Below are the code and all the weights of a small trained network. Each question names an input and a class and asks about switching units off, where a switched-off unit gives its printed mean instead of its output.

import numpy as np


def w(rows, s, z=0):
    codes = np.array(rows[::2]) - 128.0
    scale = np.full(codes.shape[1], s)
    scale[-1] = z or s
    return codes * scale


def norm(h):
    return h / np.sqrt((h * h).mean(-1, keepdims=True) + 1e-5)


def f(y):
    return y / 2 * (1 + np.tanh(0.7978845608 * (y + 0.044715 * y**3)))


def log_softmax(a):
    a = a - a.max(-1, keepdims=True)
    return a - np.log(np.exp(a).sum(-1, keepdims=True))


def net(x, mask):
    res = np.array(x, float).reshape(1, 4) / 4 @ E
    u = 0
    for l in range(3):
        y = f(norm(res) @ A[l][:, :-1].T + A[l][:, -1])
        res = res + np.where(mask[u : u + 5], y, B[l][:, -1]) @ B[l][:, :-1]
        u += 5
    return log_softmax(norm(res)[-1] @ U[:, :-1].T + U[:, -1])


A, B = {}, {}
E = w([
[125,172,206,156,206,52,47,85,48],'x0',
[155,112,144,182,158,58,130,218,129],'x1',
[50,47,169,113,148,111,157,93,158],'x2',
[139,180,46,120,249,122,177,112,28],'x3',
],0.011)
A[0] = w([
[161,150,184,157,50,68,104,85,2,155],'0.n0',
[142,134,167,125,217,31,151,112,71,4],'0.n1',
[134,128,218,88,150,118,106,151,235,97],'0.n2',
[178,75,85,66,140,95,201,137,125,149],'0.n3',
[99,57,28,86,180,132,153,162,169,183],'0.n4',
],0.0083,0.0018)
B[0] = w([
[131,108,128,30,150,151,188,134,101,226],'0.n0',
[70,91,124,193,254,87,214,118,155,254],'0.n1',
[8,216,134,153,45,78,180,155,68,209],'0.n2',
[97,161,54,36,160,195,82,217,80,185],'0.n3',
[121,181,96,29,153,81,58,196,151,225],'0.n4',
],0.0079,0.0056)
A[1] = w([
[114,119,125,51,124,180,124,36,114,93],'1.n0',
[217,156,89,60,124,210,117,135,100,199],'1.n1',
[155,92,96,147,117,107,128,254,88,102],'1.n2',
[236,167,100,190,94,95,174,182,125,138],'1.n3',
[139,78,83,149,126,121,152,175,190,2],'1.n4',
],0.0096,0.0027)
B[1] = w([
[246,250,109,95,205,112,47,80,173,207],'1.n0',
[161,91,14,49,154,172,2,79,148,255],'1.n1',
[212,179,119,102,243,245,101,138,190,207],'1.n2',
[67,154,74,61,185,198,80,115,107,182],'1.n3',
[228,120,51,177,166,217,111,67,139,149],'1.n4',
],0.0083,0.0061)
A[2] = w([
[217,192,70,107,123,184,86,39,162,15],'2.n0',
[133,149,172,142,127,130,182,111,2,26],'2.n1',
[117,194,206,129,194,91,100,38,100,250],'2.n2',
[116,167,193,151,25,144,78,136,65,140],'2.n3',
[105,145,134,206,230,118,166,137,31,5],'2.n4',
],0.008,0.0018)
B[2] = w([
[104,177,61,49,127,194,85,158,187,254],'2.n0',
[151,115,138,130,127,96,133,132,135,151],'2.n1',
[192,120,84,141,188,248,164,121,75,241],'2.n2',
[80,131,114,121,100,122,143,80,109,160],'2.n3',
[88,212,200,143,100,91,165,55,117,216],'2.n4',
],0.013,0.0079)
U = w([
[123,147,182,217,229,134,180,26,30,173],'0',
[166,28,90,214,89,119,163,195,200,4],'1',
[167,128,51,19,186,200,40,143,168,217],'2',
[46,67,195,152,1,79,130,90,130,98],'3',
],0.0095,0.0038)

Each question gives the input, the list of numbers given to net, and the class t.
The units are the neurons (one row each of A and B). Each row of codes is followed by its name. A weight is (code - 128) times the scale printed after its matrix; where a second scale follows, it is the last column's (A, B and U).
mask holds one flag per neuron, layer by layer. A switched-off neuron (its flag False) gives its mean, the last column of its row in B, instead of its output. The means were averaged over made-up inputs and are rounded, as every weight is.
A unit's drop is (log p(t) with every unit on - log p(t) with that unit switched off) / (log p(t) with every unit on - log p(t) with every unit switched off).
The circuit of an input: a set's keep is (log p(t) with only the set's units on - log p(t) with every unit switched off) / (log p(t) with every unit on - log p(t) with every unit switched off). Starting from the 12 units with the biggest drops (on a tie, the unit counted first), units are removed one at a time, each time the one whose removal leaves the highest keep (on an exact tie, the one counted first), for as long as the keep stays at least 0.8.
circuit, biggest first: the units of the circuit, biggest drop first
unit that matters most: the unit with the biggest drop
k most important neurons of layer l: the k neurons of layer l with the biggest drops, biggest first
drop of u: that unit's drop, to one decimal
input [-5,2,4,-3], class 1: circuit, biggest first : 1.n1, 2.n0
input [3,-6,-1,7], class 0: circuit, biggest first : 0.n1, 2.n4
input [0,5,5,-4], class 3: unit that matters most : 0.n2
input [1,-3,-4,-5], class 3: 3 most important neurons of layer 0 : 0.n2, 0.n3, 0.n4
input [-6,-4,4,-5], class 3: 2 most important neurons of layer 0 : 0.n2, 0.n0
input [4,-4,0,-7], class 0: 2 most important neurons of layer 0 : 0.n2, 0.n0
input [2,2,6,-2], class 3: 2 most important neurons of layer 1 : 1.n0, 1.n2
input [-1,7,6,-7], class 3: drop of 0.n2 : 0.2
input [-1,7,0,8], class 0: drop of 2.n0 : 0.2
input [1,3,-2,5], class 0: drop of 0.n1 : 0.4
input [-4,-2,5,-5], class 3: drop of 1.n3 : 0.0
